Here is a tiny trained network, its code and every weight. The questions are about switching its units off for an input and a class, where a switched-off unit gives its printed mean instead of its output.

import numpy as np


def w(rows, s, z=0):
    codes = np.array(rows[::2]) - 128.0
    scale = np.full(codes.shape[1], s)
    scale[-1] = z or s
    return codes * scale


def f(y):
    return y / 2 * (1 + np.tanh(0.7978845608 * (y + 0.044715 * y**3)))


def log_softmax(a):
    a = a - a.max(-1, keepdims=True)
    return a - np.log(np.exp(a).sum(-1, keepdims=True))


def net(x, mask):
    res = np.array(x, float).reshape(1, 3) / 4 @ E
    y = f(res @ A[0][:, :-1].T + A[0][:, -1])
    res = res + np.where(mask, y, B[0][:, -1]) @ B[0][:, :-1]
    return log_softmax(res[-1] @ U[:, :-1].T + U[:, -1])


A, B = {}, {}
E = w([
[88,167,97,155,189,127],'x0',
[118,184,81,193,70,133],'x1',
[254,112,77,128,153,129],'x2',
],0.007)
A[0] = w([
[140,131,117,126,130,125,140],'neuron 1',
[130,127,124,125,135,132,122],'neuron 2',
[145,78,210,91,18,127,200],'neuron 3',
[157,136,96,136,142,131,118],'neuron 4',
[202,101,119,116,65,128,120],'neuron 5',
[123,125,131,125,135,130,124],'neuron 6',
[126,127,127,125,133,126,118],'neuron 7',
[94,140,143,135,111,131,178],'neuron 8',
[142,127,116,126,132,132,142],'neuron 9',
[110,136,128,132,121,132,157],'neuron 10',
[254,115,93,116,214,132,195],'neuron 11',
[71,133,141,129,111,130,226],'neuron 12',
[91,142,135,136,113,130,201],'neuron 13',
[112,110,124,116,198,123,118],'neuron 14',
[75,147,124,142,89,134,187],'neuron 15',
[241,134,111,139,79,125,255],'neuron 16',
[71,80,222,70,210,129,215],'neuron 17',
[58,189,69,190,42,128,165],'neuron 18',
[15,166,101,155,163,132,247],'neuron 19',
[123,126,126,126,139,124,115],'neuron 20',
[170,126,112,120,142,133,174],'neuron 21',
[189,145,49,143,152,122,83],'neuron 22',
[128,126,129,127,140,129,116],'neuron 23',
[137,128,124,127,126,127,143],'neuron 24',
[167,125,103,130,149,136,149],'neuron 25',
],0.016,0.0024)
B[0] = w([
[135,122,128,138,130,127,132],'neuron 1',
[131,130,133,128,128,126,127],'neuron 2',
[106,61,72,55,143,171,225],'neuron 3',
[112,104,129,164,140,127,148],'neuron 4',
[188,172,166,113,129,181,190],'neuron 5',
[125,129,132,123,130,125,128],'neuron 6',
[129,130,132,126,128,127,127],'neuron 7',
[90,145,123,156,127,128,163],'neuron 8',
[138,122,128,137,131,124,133],'neuron 9',
[112,139,125,142,128,130,141],'neuron 10',
[203,85,148,209,105,34,238],'neuron 11',
[70,157,124,173,139,130,190],'neuron 12',
[93,154,124,161,125,129,168],'neuron 13',
[126,164,186,101,99,142,150],'neuron 14',
[99,171,119,161,94,112,188],'neuron 15',
[192,126,153,166,159,208,235],'neuron 16',
[73,90,219,57,104,109,253],'neuron 17',
[151,189,30,107,53,80,255],'neuron 18',
[158,253,151,100,188,84,248],'neuron 19',
[128,135,137,125,127,128,127],'neuron 20',
[163,108,118,146,144,102,157],'neuron 21',
[55,76,131,221,162,134,193],'neuron 22',
[131,132,136,125,127,126,127],'neuron 23',
[135,123,125,132,128,129,131],'neuron 24',
[142,109,129,159,137,106,155],'neuron 25',
],0.05,0.0092)
U = w([
[89,227,39,146,92,51,133],'0',
[193,82,121,93,197,226,145],'1',
[86,192,203,92,178,100,112],'2',
[174,98,128,253,183,116,126],'3',
[83,114,116,158,119,134,5],'4',
[158,152,40,106,80,201,179],'5',
[22,76,117,52,122,169,124],'6',
[149,66,188,112,81,59,139],'7',
],0.0051,0.003)

Each question gives the input, the list of numbers given to net, and the class t.
The units are the neurons (one row each of A and B). Each row of codes is followed by its name. A weight is (code - 128) times the scale printed after its matrix; where a second scale follows, it is the last column's (A, B and U).
mask holds one flag per neuron, in row order. A switched-off neuron (its flag False) gives its mean, the last column of its row in B, instead of its output. The means were averaged over made-up inputs and are rounded, as every weight is.
A unit's drop is (log p(t) with every unit on - log p(t) with that unit switched off) / (log p(t) with every unit on - log p(t) with every unit switched off).
The circuit of an input: a set's keep is (log p(t) with only the set's units on - log p(t) with every unit switched off) / (log p(t) with every unit on - log p(t) with every unit switched off). Starting from the 12 units with the biggest drops (on a tie, the unit counted first), units are removed one at a time, each time the one whose removal leaves the highest keep (on an exact tie, the one counted first), for as long as the keep stays at least 0.8.
circuit, biggest first: the units of the circuit, biggest drop first
most important unit: the unit with the biggest drop
k most important neurons: the k neurons with the biggest drops, biggest first
drop when u is switched off: that unit's drop, to one decimal
input [0,-6,-5], class 6: circuit, biggest first : neuron 11; neuron 17
input [-7,-7,5], class 3: 4 most important neurons : neuron 11; neuron 16; neuron 21; neuron 25
input [1,-2,0], class 7: most important unit : neuron 19
input [5,2,2], class 3: circuit, biggest first : neuron 18; neuron 17
input [-7,7,-2], class 5: 2 most important neurons : neuron 3; neuron 19
input [0,-1,0], class 7: 3 most important neurons : neuron 19; neuron 18; neuron 16
input [-6,-8,3], class 7: 2 most important neurons : neuron 11; neuron 17
input [-4,6,3], class 3: 3 most important neurons : neuron 17; neuron 22; neuron 3
input [0,-2,-7], class 2: circuit, biggest first : neuron 17; neuron 19
input [-6,8,3], class 5: 2 most important neurons : neuron 18; neuron 17
input [0,-3,-3], class 2: 3 most important neurons : neuron 3; neuron 22; neuron 18
input [8,-1,2], class 3: 3 most important neurons : neuron 18; neuron 17; neuron 11
input [5,-7,5], class 7: 2 most important neurons : neuron 17; neuron 14
input [-7,-7,4], class 1: circuit, biggest first : neuron 3
input [4,-8,-2], class 2: drop when neuron 3 is switched off : 0.2
input [6,1,4], class 3: drop when neuron 23 is switched off : 0.0
input [-6,-3,8], class 3: drop when neuron 11 is switched off : 1.0
